Here is a tiny trained network, its code and every weight. The questions are about switching its units off for an input and a target symbol, where a switched-off unit gives its printed mean instead of its output.

import numpy as np


def w(rows, s, z=0):
    codes = np.array(rows[::2]) - 128.0
    scale = np.full(codes.shape[1], s)
    scale[-1] = z or s
    return codes * scale


def norm(h):
    return h / np.sqrt((h * h).mean(-1, keepdims=True) + 1e-5)


def softmax(a):
    e = np.exp(a - a.max(-1, keepdims=True))
    return e / e.sum(-1, keepdims=True)


def log_softmax(a):
    a = a - a.max(-1, keepdims=True)
    return a - np.log(np.exp(a).sum(-1, keepdims=True))


def net(x, mask):
    ids = ['αγεζηθλμξπτφψω'.index(c) for c in x.split()]
    T = len(ids)
    res = E[ids] + P[:T]
    u = 0
    for l in range(2):
        r = norm(res)
        for j in range(3):
            rows = slice(2 * j, 2 * j + 2)
            q, k, v = (r @ M[l][rows].T for M in (Q, K, V))
            z = softmax(np.where(np.tri(T) > 0, q @ k.T / 2**0.5, -1e9)) @ v
            o = O[l][rows]
            res = res + np.where(mask[u + j], z, o[:, -1]) @ o[:, :-1]
        u += 3
    return log_softmax(norm(res)[-1] @ U[:, :-1].T + U[:, -1])


Q, K, V, O = {}, {}, {}, {}
E = w([
[110,123,136,143,158,132,138],'α',
[129,126,121,148,117,142,142],'γ',
[128,119,150,156,157,122,140],'ε',
[119,104,134,132,129,129,146],'ζ',
[130,116,136,130,125,147,120],'η',
[179,118,89,118,137,6,101],'θ',
[121,130,111,122,123,147,128],'λ',
[127,119,162,152,168,128,129],'μ',
[116,113,141,116,149,129,125],'ξ',
[115,129,118,125,140,136,134],'π',
[139,121,148,150,138,127,126],'τ',
[131,142,121,148,151,131,134],'φ',
[138,142,127,145,128,146,114],'ψ',
[133,140,138,133,162,137,105],'ω',
],0.011)
P = w([
[209,61,51,155,254,191,98],'0',
[156,53,80,119,187,250,169],'1',
[79,229,216,98,79,67,135],'2',
[153,125,145,117,172,196,165],'3',
[83,164,161,147,100,121,95],'4',
[210,131,131,80,147,117,176],'5',
[95,101,108,178,124,133,68],'6',
[229,115,93,73,126,49,152],'7',
[123,64,83,196,147,67,46],'8',
[205,80,47,108,123,98,112],'9',
],0.0055)
Q[0] = w([
[68,116,116,113,206,112,175],'0.h0',
[104,111,87,91,142,153,185],'0.h0',
[10,135,183,249,130,168,41],'0.h1',
[215,10,34,170,255,165,131],'0.h1',
[144,153,105,11,134,193,203],'0.h2',
[104,138,176,128,95,69,134],'0.h2',
],0.0067)
K[0] = w([
[81,120,106,118,163,167,162],'0.h0',
[117,113,128,112,123,162,153],'0.h0',
[183,155,169,87,151,141,178],'0.h1',
[149,122,104,139,99,2,78],'0.h1',
[118,146,155,112,125,192,173],'0.h2',
[142,138,97,110,134,100,135],'0.h2',
],0.0096)
V[0] = w([
[101,124,127,79,162,149,105],'0.h0',
[83,80,64,126,167,138,208],'0.h0',
[3,131,57,99,175,128,202],'0.h1',
[93,103,95,134,10,181,39],'0.h1',
[21,29,103,95,120,128,122],'0.h2',
[23,165,110,178,94,200,89],'0.h2',
],0.0047)
O[0] = w([
[139,116,108,163,7,147,130,156],'0.h0',
[146,128,145,125,58,163,66,251],'0.h0',
[88,107,72,114,253,107,210,122],'0.h1',
[122,103,193,221,130,185,62,5],'0.h1',
[136,154,129,167,178,92,109,144],'0.h2',
[56,106,166,204,181,90,107,97],'0.h2',
],0.0046,0.0025)
Q[1] = w([
[246,73,76,132,167,215,139],'1.h0',
[132,192,254,76,130,187,235],'1.h0',
[106,135,192,169,142,133,141],'1.h1',
[174,67,89,101,180,173,121],'1.h1',
[67,127,135,134,166,133,138],'1.h2',
[92,117,175,195,126,140,144],'1.h2',
],0.0079)
K[1] = w([
[83,122,51,171,119,24,36],'1.h0',
[23,159,118,108,135,197,143],'1.h0',
[24,121,114,72,81,255,158],'1.h1',
[115,120,83,142,89,14,84],'1.h1',
[111,146,111,114,111,162,222],'1.h2',
[92,184,85,132,107,194,173],'1.h2',
],0.0065)
V[1] = w([
[150,253,80,146,169,150,72],'1.h0',
[109,103,173,30,175,145,54],'1.h0',
[89,97,145,120,83,203,171],'1.h1',
[206,149,168,176,148,138,178],'1.h1',
[102,94,113,96,71,174,161],'1.h2',
[140,134,30,89,10,115,122],'1.h2',
],0.007)
O[1] = w([
[13,106,186,136,85,9,111,99],'1.h0',
[174,178,99,253,17,82,189,113],'1.h0',
[166,27,80,147,123,141,65,99],'1.h1',
[107,140,180,39,84,156,108,246],'1.h1',
[131,213,114,153,213,85,120,247],'1.h2',
[143,202,238,154,195,106,121,251],'1.h2',
],0.0082,0.0012)
U = w([
[100,112,39,93,151,79,225,58],'α',
[89,64,169,91,221,176,19,15],'γ',
[124,138,93,23,99,149,165,40],'ε',
[197,158,60,133,224,185,157,126],'ζ',
[175,127,165,248,65,171,35,154],'η',
[157,163,151,120,134,84,147,49],'θ',
[78,98,135,254,201,86,96,172],'λ',
[134,134,81,84,40,130,179,137],'μ',
[165,183,75,224,90,82,217,96],'ξ',
[73,126,75,194,211,53,204,88],'π',
[182,160,188,69,44,168,70,50],'τ',
[27,136,151,54,179,56,162,212],'φ',
[92,110,199,170,89,124,42,185],'ψ',
[92,151,148,190,33,67,168,252],'ω',
],0.0078,0.003)

Each question gives the input, a string of symbols that net reads in full, and the target symbol t.
The units are the heads (2 rows each of Q, K, V and O). Each row of codes is followed by its name. A weight is (code - 128) times the scale printed after its matrix; where a second scale follows, it is the last column's (O and U).
mask holds one flag per head, layer by layer. A switched-off head (its flag False) gives its mean, the last column of its rows in O, instead of its output. The means were averaged over made-up inputs and are rounded, as every weight is.
A unit's drop is (log p(t) with every unit on - log p(t) with that unit switched off) / (log p(t) with every unit on - log p(t) with every unit switched off).
The circuit of an input: a set's keep is (log p(t) with only the set's units on - log p(t) with every unit switched off) / (log p(t) with every unit on - log p(t) with every unit switched off). Starting from all 6 units, units are removed one at a time, each time the one whose removal leaves the highest keep (on an exact tie, the one counted first), for as long as the keep stays at least 0.8.
circuit, biggest first: the units of the circuit, biggest drop first
unit that matters most: the unit with the biggest drop
which heads matter: for each layer, one digit per head in row order, 1 if its drop is at least 0.15 and else 0, layers parted by /
input γ ξ ω ζ φ η, target φ: which heads matter -> 000 / 100
input ζ ζ ψ ω ζ ξ ζ γ ε, target γ: unit that matters most -> 1.h0
input ζ τ ψ λ ω ζ ψ τ, target ψ: circuit, biggest first -> [0.h1, 1.h0]
input ε γ ζ λ φ φ γ ζ, target γ: circuit, biggest first -> [1.h0, 0.h1]
input γ ζ φ ζ ζ ξ ζ, target ξ: which heads matter -> 010 / 100
input γ ζ μ η ζ, target η: which heads matter -> 000 / 110
input μ τ ζ θ ζ ζ ζ φ α, target φ: circuit, biggest first -> [0.h1, 1.h1]
input φ φ ζ ε ζ ω ω, target ω: which heads matter -> 010 / 100
input η φ ω ζ ζ ε ζ μ, target ζ: which heads matter -> 011 / 100
input γ ξ γ φ η λ μ π φ φ, target φ: which heads matter -> 000 / 110
input ω φ φ ζ ψ ζ ξ, target ζ: which heads matter -> 000 / 100
input φ φ ξ η φ π φ, target π: which heads matter -> 011 / 000
input ζ φ λ φ, target λ: which heads matter -> 100 / 110
input ξ φ τ ζ ψ ζ, target ψ: which heads matter -> 010 / 100
input φ γ φ π, target φ: which heads matter -> 000 / 100
input η ω λ, target ω: unit that matters most -> 1.h0
input γ γ λ τ, target λ: circuit, biggest first -> [1.h0, 1.h1]
input ξ ζ ξ ζ ζ λ, target ζ: circuit, biggest first -> [1.h0, 0.h1]
input ζ α γ ω, target γ: circuit, biggest first -> [1.h0, 1.h1]
input ζ ζ φ ε ζ, target ε: unit that matters most -> 0.h1
input φ η η φ τ φ ξ ω γ, target ω: circuit, biggest first -> [0.h1, 1.h0]
